Below are the code and all the weights of a small trained network. Each question names an input and a target symbol and asks about switching units off, where a switched-off unit gives its printed mean instead of its output.

import numpy as np


def w(rows, s, z=0):
    codes = np.array(rows[::2]) - 128.0
    scale = np.full(codes.shape[1], s)
    scale[-1] = z or s
    return codes * scale


def norm(h):
    return h / np.sqrt((h * h).mean(-1, keepdims=True) + 1e-5)


def f(y):
    return y / 2 * (1 + np.tanh(0.7978845608 * (y + 0.044715 * y**3)))


def softmax(a):
    e = np.exp(a - a.max(-1, keepdims=True))
    return e / e.sum(-1, keepdims=True)


def log_softmax(a):
    a = a - a.max(-1, keepdims=True)
    return a - np.log(np.exp(a).sum(-1, keepdims=True))


def net(x, mask):
    ids = ['αβγλμφψ'.index(c) for c in x.split()]
    T = len(ids)
    res = E[ids] + P[:T]
    r = norm(res)
    for j in range(3):
        rows = slice(3 * j, 3 * j + 3)
        q, k, v = (r @ M[0][rows].T for M in (Q, K, V))
        z = softmax(np.where(np.tri(T) > 0, q @ k.T / 3**0.5, -1e9)) @ v
        o = O[0][rows]
        res = res + np.where(mask[j], z, o[:, -1]) @ o[:, :-1]
    y = f(norm(res) @ A[0][:, :-1].T + A[0][:, -1])
    res = res + np.where(mask[3:11], y, B[0][:, -1]) @ B[0][:, :-1]
    return log_softmax(norm(res)[-1] @ U[:, :-1].T + U[:, -1])


Q, K, V, O, A, B = {}, {}, {}, {}, {}, {}
E = w([
[119,88,105,143,91],'α',
[95,132,80,104,137],'β',
[109,134,78,82,123],'γ',
[139,253,88,76,139],'λ',
[115,110,73,103,162],'μ',
[138,116,72,72,130],'φ',
[118,177,122,190,177],'ψ',
],0.017)
P = w([
[95,111,104,102,178],'0',
[121,94,30,165,110],'1',
[83,153,136,95,112],'2',
[144,131,4,144,128],'3',
[109,113,141,113,171],'4',
[159,81,167,112,6],'5',
[80,152,160,105,124],'6',
[117,125,49,201,92],'7',
[119,105,165,121,175],'8',
[187,117,138,98,30],'9',
[82,136,176,101,133],'10',
[79,169,43,188,113],'11',
[107,160,139,106,234],'12',
[182,159,118,125,19],'13',
],0.015)
Q[0] = w([
[35,105,177,126,184],'H1',
[131,128,211,138,141],'H1',
[121,120,10,193,149],'H1',
[124,141,148,131,6],'H2',
[131,132,224,55,178],'H2',
[142,154,125,108,76],'H2',
[206,140,93,186,102],'H3',
[75,90,138,113,169],'H3',
[105,113,65,142,111],'H3',
],0.02)
K[0] = w([
[217,172,102,208,139],'H1',
[148,129,74,176,99],'H1',
[140,63,249,115,211],'H1',
[62,162,200,92,80],'H2',
[84,178,23,181,44],'H2',
[70,148,133,122,150],'H2',
[87,46,116,99,125],'H3',
[160,159,148,167,124],'H3',
[201,101,123,113,132],'H3',
],0.018)
V[0] = w([
[184,216,106,60,69],'H1',
[78,177,109,118,149],'H1',
[38,105,106,162,94],'H1',
[78,49,131,183,75],'H2',
[69,122,122,36,68],'H2',
[54,221,142,200,119],'H2',
[196,130,166,238,209],'H3',
[97,255,124,143,124],'H3',
[200,171,109,97,75],'H3',
],0.016)
O[0] = w([
[124,243,158,59,150,59],'H1',
[82,122,104,140,141,186],'H1',
[89,122,64,199,195,229],'H1',
[161,3,103,100,169,202],'H2',
[138,156,164,190,204,244],'H2',
[111,86,9,176,65,93],'H2',
[27,136,233,137,176,24],'H3',
[107,92,86,59,199,93],'H3',
[125,170,87,151,168,90],'H3',
],0.012,0.011)
A[0] = w([
[242,123,162,200,98,93],'N1',
[142,187,158,246,45,127],'N2',
[3,128,203,181,206,130],'N3',
[213,142,65,151,92,139],'N4',
[80,188,148,81,105,255],'N5',
[167,86,139,140,212,144],'N6',
[86,60,55,172,74,202],'N7',
[227,205,240,55,87,85],'N8',
],0.013,0.0052)
B[0] = w([
[72,4,57,144,102,211],'N1',
[142,191,116,53,199,198],'N2',
[51,69,189,28,131,177],'N3',
[105,99,237,117,124,226],'N4',
[150,49,101,196,131,142],'N5',
[140,204,94,143,60,212],'N6',
[113,196,186,109,131,249],'N7',
[241,111,175,81,46,157],'N8',
],0.019,0.012)
U = w([
[151,64,109,205,98,188],'α',
[128,176,155,173,133,36],'β',
[163,143,53,107,159,252],'γ',
[133,182,144,154,85,109],'λ',
[82,92,170,81,115,208],'μ',
[224,118,166,86,76,91],'φ',
[103,158,96,116,1,18],'ψ',
],0.0096,0.0011)

Each question gives the input, a string of symbols that net reads in full, and the target symbol t.
The units are the heads (3 rows each of Q, K, V and O) and the neurons (one row each of A and B). Each row of codes is followed by its name. A weight is (code - 128) times the scale printed after its matrix; where a second scale follows, it is the last column's (O, A, B and U).
mask holds one flag per unit, heads first, then neurons. A switched-off unit (its flag False) gives its mean, the last column of its rows in O or B, instead of its output. The means were averaged over made-up inputs and are rounded, as every weight is.
A unit's drop is (log p(t) with every unit on - log p(t) with that unit switched off) / (log p(t) with every unit on - log p(t) with every unit switched off).
The circuit of an input: a set's keep is (log p(t) with only the set's units on - log p(t) with every unit switched off) / (log p(t) with every unit on - log p(t) with every unit switched off). Starting from all 11 units, units are removed one at a time, each time the one whose removal leaves the highest keep (on an exact tie, the one counted first), for as long as the keep stays at least 0.8.
circuit, biggest first: the units of the circuit, biggest drop first
most important unit: the unit with the biggest drop
k most important neurons: the k neurons with the biggest drops, biggest first
heads that matter: for each layer, one digit per head in row order, 1 if its drop is at least 0.15 and else 0, layers parted by /
input α β φ μ α α ψ γ α φ φ α α ψ, target φ: heads that matter => 111
input φ α α α α α α α φ ψ φ μ, target φ: circuit, biggest first => (H2 H1 N8)
input φ α μ α β, target λ: most important unit => N1
input μ λ λ α α μ, target λ: heads that matter => 010
input α φ φ β, target α: heads that matter => 001
input α α ψ α α α, target ψ: 2 most important neurons => (N7 N2)
input λ φ μ, target γ: heads that matter => 001
input α φ α λ α α φ β φ, target γ: heads that matter => 001
input μ ψ ψ α φ φ α α β γ, target α: heads that matter => 010
input φ φ α α φ α α, target α: heads that matter => 010
input ψ α α μ γ β μ α μ φ β α α β, target β: heads that matter => 010
input φ ψ β γ α ψ, target β: circuit, biggest first => (H2 N2)
input γ α α ψ φ γ ψ β, target φ: heads that matter => 110
input ψ α β φ, target ψ: circuit, biggest first => (H2)
input ψ μ α α ψ α β φ φ β α λ, target φ: heads that matter => 110
input α α φ φ γ α φ ψ φ φ γ φ μ φ, target γ: 2 most important neurons => (N2 N7)
input γ α γ ψ φ α φ α, target φ: heads that matter => 110
input λ ψ α λ α λ α φ μ α α α, target μ: circuit, biggest first => (N2 H2 H1 N6)
input α α α β μ α α λ, target μ: 2 most important neurons => (N4 N1)
input γ γ λ β α μ β α γ α, target β: most important unit => H2
input β α α α ψ φ, target α: circuit, biggest first => (H2 N2)
input φ ψ α φ μ α ψ φ, target μ: 3 most important neurons => (N4 N1 N2)
input α ψ ψ γ φ μ α α φ α φ φ β ψ, target φ: 2 most important neurons => (N8 N2)
input γ α ψ φ α β φ μ α α α γ, target α: heads that matter => 100
input ψ φ β μ α α φ λ, target α: 2 most important neurons => (N1 N3)
input γ α φ φ φ μ, target φ: circuit, biggest first => (H1 N8)
input γ α μ α α α α μ α μ α α φ, target φ: most important neuron => (N1)
